Below is a small trained network, with its code and all its weights. Each question gives an input and a class and asks what happens when units are switched off, that is, made to give their printed mean instead of their output.

import numpy as np


def w(rows, s, z=0):
    codes = np.array(rows[::2]) - 128.0
    scale = np.full(codes.shape[1], s)
    scale[-1] = z or s
    return codes * scale


def f(y):
    return y / 2 * (1 + np.tanh(0.7978845608 * (y + 0.044715 * y**3)))


def log_softmax(a):
    a = a - a.max(-1, keepdims=True)
    return a - np.log(np.exp(a).sum(-1, keepdims=True))


def net(x, mask):
    res = np.array(x, float).reshape(1, 6) / 4 @ E
    y = f(res @ A[0][:, :-1].T + A[0][:, -1])
    res = res + np.where(mask, y, B[0][:, -1]) @ B[0][:, :-1]
    return log_softmax(res[-1] @ U[:, :-1].T + U[:, -1])


A, B = {}, {}
E = w([
[133,124,130,125,128,130,122],'x0',
[130,41,81,254,135,121,76],'x1',
[129,125,128,129,125,128,130],'x2',
[111,82,102,54,174,78,92],'x3',
[52,109,212,117,214,171,164],'x4',
[73,73,183,84,44,145,91],'x5',
],0.0079)
A[0] = w([
[78,10,86,208,155,149,127,199],'n0',
[91,196,116,48,111,140,150,205],'n1',
[114,93,84,82,202,60,88,126],'n2',
[184,137,111,138,214,142,133,253],'n3',
[14,84,173,108,100,90,58,237],'n4',
[88,43,69,2,228,24,67,34],'n5',
[102,133,221,171,184,170,127,95],'n6',
[194,140,114,157,14,64,93,218],'n7',
[108,89,176,91,72,133,90,60],'n8',
[192,171,107,134,186,102,154,113],'n9',
[116,95,169,120,190,179,140,82],'n10',
[58,81,160,164,180,127,195,114],'n11',
[153,196,193,73,150,167,155,72],'n12',
[82,100,120,185,129,93,106,35],'n13',
[141,164,80,136,150,102,180,36],'n14',
[74,90,96,206,144,106,123,52],'n15',
[164,157,101,158,220,121,158,37],'n16',
[98,181,156,228,77,186,200,116],'n17',
[116,59,156,83,4,157,121,84],'n18',
[126,163,108,66,126,163,152,39],'n19',
[85,100,173,143,175,162,160,76],'n20',
],0.0094,0.0062)
B[0] = w([
[140,162,199,60,72,96,186,255],'n0',
[168,98,156,129,101,93,158,223],'n1',
[146,148,108,138,79,205,116,193],'n2',
[101,54,193,151,123,161,202,239],'n3',
[116,100,125,134,140,174,194,248],'n4',
[158,218,139,174,106,176,103,228],'n5',
[142,160,91,142,197,95,185,179],'n6',
[177,133,68,109,181,124,209,245],'n7',
[60,108,115,179,81,104,138,154],'n8',
[32,48,113,209,118,111,143,180],'n9',
[137,173,31,137,149,62,123,160],'n10',
[152,181,65,124,218,111,158,186],'n11',
[155,133,177,153,57,87,130,183],'n12',
[62,157,158,147,43,1,94,139],'n13',
[93,145,100,192,100,108,127,137],'n14',
[117,185,176,104,43,76,98,163],'n15',
[65,103,119,145,69,136,125,165],'n16',
[145,166,145,118,118,222,57,192],'n17',
[70,103,110,242,157,115,137,186],'n18',
[111,165,127,120,42,72,78,139],'n19',
[154,182,39,164,191,65,133,163],'n20',
],0.0094,0.0084)
U = w([
[161,173,5,134,165,60,146,104],'0',
[133,112,156,116,127,174,172,254],'1',
[20,93,117,212,114,139,141,44],'2',
[134,169,187,98,59,30,114,84],'3',
[143,202,123,156,111,252,93,125],'4',
[144,99,148,108,150,152,158,249],'5',
[126,116,143,43,174,164,64,109],'6',
[94,81,99,19,170,94,8,52],'7',
],0.011,0.0085)

Each question gives the input, the list of numbers given to net, and the class t.
The units are the neurons (one row each of A and B). Each row of codes is followed by its name. A weight is (code - 128) times the scale printed after its matrix; where a second scale follows, it is the last column's (A, B and U).
mask holds one flag per neuron, in row order. A switched-off neuron (its flag False) gives its mean, the last column of its row in B, instead of its output. The means were averaged over made-up inputs and are rounded, as every weight is.
A unit's drop is (log p(t) with every unit on - log p(t) with that unit switched off) / (log p(t) with every unit on - log p(t) with every unit switched off).
The circuit of an input: a set's keep is (log p(t) with only the set's units on - log p(t) with every unit switched off) / (log p(t) with every unit on - log p(t) with every unit switched off). Starting from the 12 units with the biggest drops (on a tie, the unit counted first), units are removed one at a time, each time the one whose removal leaves the highest keep (on an exact tie, the one counted first), for as long as the keep stays at least 0.8.
units of the circuit, in order: the units of the circuit, biggest drop first
most important unit: the unit with the biggest drop
k most important neurons: the k neurons with the biggest drops, biggest first
drop when u is switched off: that unit's drop, to one decimal
input [-2,8,0,-4,8,4], class 0: most important neuron => [n11]
input [0,-8,0,1,2,7], class 3: 2 most important neurons => [n12; n1]
input [-4,4,2,-3,1,-8], class 2: 2 most important neurons => [n9; n16]
input [8,-7,-8,-1,-8,2], class 0: 3 most important neurons => [n7; n0; n3]
input [0,-6,-6,7,-5,-7], class 2: units of the circuit, in order => [n9; n3]
input [3,8,-4,-6,4,7], class 3: 2 most important neurons => [n0; n15]
input [0,7,0,2,-3,6], class 3: 4 most important neurons => [n0; n13; n15; n3]
input [8,5,-2,-2,-7,-5], class 1: 3 most important neurons => [n3; n11; n20]
input [0,8,3,3,3,0], class 3: 3 most important neurons => [n0; n15; n13]
input [-1,3,-8,-4,8,7], class 0: units of the circuit, in order => [n20; n11]
input [7,-6,5,8,6,-1], class 4: 2 most important neurons => [n5; n2]
input [-2,-3,-6,1,4,7], class 2: units of the circuit, in order => [n18; n8]
input [2,-6,5,-6,-7,5], class 0: 2 most important neurons => [n7; n3]
input [-6,-8,-4,0,-8,1], class 0: 2 most important neurons => [n7; n0]
input [-3,0,0,8,-6,-8], class 2: units of the circuit, in order => [n9; n3]
input [6,1,6,-1,0,-8], class 2: most important unit => n9
input [6,-7,-2,-6,0,-2], class 3: units of the circuit, in order => [n12; n4]
input [2,1,-7,8,5,4], class 4: 2 most important neurons => [n5; n2]
input [-1,-5,5,5,1,-2], class 3: 2 most important neurons => [n7; n1]
input [6,5,-2,-8,6,-5], class 4: most important unit => n17
input [-5,-2,-4,6,-4,-1], class 4: units of the circuit, in order => [n5; n2]
input [-8,6,-5,-5,-6,-8], class 1: drop when n2 is switched off => -0.1
input [-5,-3,2,-1,1,7], class 2: drop when n18 is switched off => 0.5
input [-6,2,-6,-7,-3,3], class 4: drop when n9 is switched off => 0.1
